Below is a small trained network, with its code and all its weights. Each question gives an input and a class and asks what happens when units are switched off, that is, made to give their printed mean instead of their output.

import numpy as np


def w(rows, s, z=0):
    codes = np.array(rows[::2]) - 128.0
    scale = np.full(codes.shape[1], s)
    scale[-1] = z or s
    return codes * scale


def f(y):
    return np.maximum(y, 0)


def log_softmax(a):
    a = a - a.max(-1, keepdims=True)
    return a - np.log(np.exp(a).sum(-1, keepdims=True))


def net(x, mask):
    res = np.array(x, float).reshape(1, 4) / 4 @ E
    y = f(res @ A[0][:, :-1].T + A[0][:, -1])
    res = res + np.where(mask, y, B[0][:, -1]) @ B[0][:, :-1]
    return log_softmax(res[-1] @ U[:, :-1].T + U[:, -1])


A, B = {}, {}
E = w([
[126,125,128],'x0',
[167,176,78],'x1',
[136,138,137],'x2',
[42,254,153],'x3',
],0.011)
A[0] = w([
[78,152,72,108],'N1',
[190,103,29,55],'N2',
[178,169,48,208],'N3',
[49,62,194,88],'N4',
[138,28,66,208],'N5',
[95,150,213,79],'N6',
[137,83,203,166],'N7',
[131,97,116,201],'N8',
[96,214,111,96],'N9',
[246,136,163,63],'N10',
[144,129,149,250],'N11',
[194,121,124,35],'N12',
[185,122,66,81],'N13',
[174,70,192,59],'N14',
[70,167,139,81],'N15',
[46,73,178,188],'N16',
[148,108,44,195],'N17',
[111,132,211,199],'N18',
[35,172,134,200],'N19',
[143,175,149,71],'N20',
[109,153,215,66],'N21',
[172,41,167,39],'N22',
[173,211,36,187],'N23',
[108,58,79,211],'N24',
[156,94,75,189],'N25',
[169,247,187,58],'N26',
[50,198,151,47],'N27',
[56,62,26,167],'N28',
[106,203,61,97],'N29',
[92,95,202,245],'N30',
[140,109,168,199],'N31',
[88,150,225,83],'N32',
[24,120,113,142],'N33',
],0.011,0.0026)
B[0] = w([
[254,77,135,172],'N1',
[217,80,122,213],'N2',
[127,219,245,200],'N3',
[211,166,146,181],'N4',
[184,165,49,255],'N5',
[203,93,67,181],'N6',
[145,136,136,179],'N7',
[180,150,115,174],'N8',
[197,102,98,226],'N9',
[198,109,63,188],'N10',
[123,167,165,164],'N11',
[178,110,91,170],'N12',
[166,106,118,187],'N13',
[173,110,114,193],'N14',
[195,96,87,196],'N15',
[189,185,185,189],'N16',
[183,162,102,195],'N17',
[192,210,112,177],'N18',
[204,127,93,240],'N19',
[158,69,140,161],'N20',
[172,97,76,173],'N21',
[144,104,147,221],'N22',
[195,166,161,219],'N23',
[145,159,103,205],'N24',
[138,196,66,201],'N25',
[141,88,87,221],'N26',
[155,46,74,235],'N27',
[140,133,84,171],'N28',
[194,98,99,206],'N29',
[183,239,98,187],'N30',
[154,146,142,162],'N31',
[203,101,92,190],'N32',
[241,107,104,188],'N33',
],0.0055,0.0088)
U = w([
[135,10,85,30],'0',
[139,199,151,169],'1',
[132,117,131,215],'2',
[119,104,109,253],'3',
[73,221,127,117],'4',
[21,90,81,26],'5',
[83,122,230,12],'6',
],0.012,0.005)

Each question gives the input, the list of numbers given to net, and the class t.
The units are the neurons (one row each of A and B). Each row of codes is followed by its name. A weight is (code - 128) times the scale printed after its matrix; where a second scale follows, it is the last column's (A, B and U).
mask holds one flag per neuron, in row order. A switched-off neuron (its flag False) gives its mean, the last column of its row in B, instead of its output. The means were averaged over made-up inputs and are rounded, as every weight is.
A unit's drop is (log p(t) with every unit on - log p(t) with that unit switched off) / (log p(t) with every unit on - log p(t) with every unit switched off).
The circuit of an input: a set's keep is (log p(t) with only the set's units on - log p(t) with every unit switched off) / (log p(t) with every unit on - log p(t) with every unit switched off). Starting from the 12 units with the biggest drops (on a tie, the unit counted first), units are removed one at a time, each time the one whose removal leaves the highest keep (on an exact tie, the one counted first), for as long as the keep stays at least 0.8.
circuit, biggest first: the units of the circuit, biggest drop first
top k neurons: the k neurons with the biggest drops, biggest first
drop of u: that unit's drop, to one decimal
input [2,7,4,-5], class 1: circuit, biggest first -> [N3, N27]
input [-2,7,4,-4], class 1: top neuron -> [N3]
input [8,-8,4,1], class 1: circuit, biggest first -> [N30, N16]
input [-7,7,4,8], class 0: top 2 neurons -> [N27, N26]
input [2,7,-7,-5], class 1: top 2 neurons -> [N3, N27]
input [-3,-4,-5,5], class 0: top 2 neurons -> [N27, N3]
input [6,5,6,6], class 0: top 2 neurons -> [N27, N26]
input [8,-7,-1,-5], class 2: drop of N3 -> 0.1
input [0,6,-4,7], class 0: drop of N27 -> 0.2
input [-4,5,-5,-1], class 1: drop of N27 -> 0.2
input [-2,-6,-2,-4], class 1: drop of N30 -> 0.1
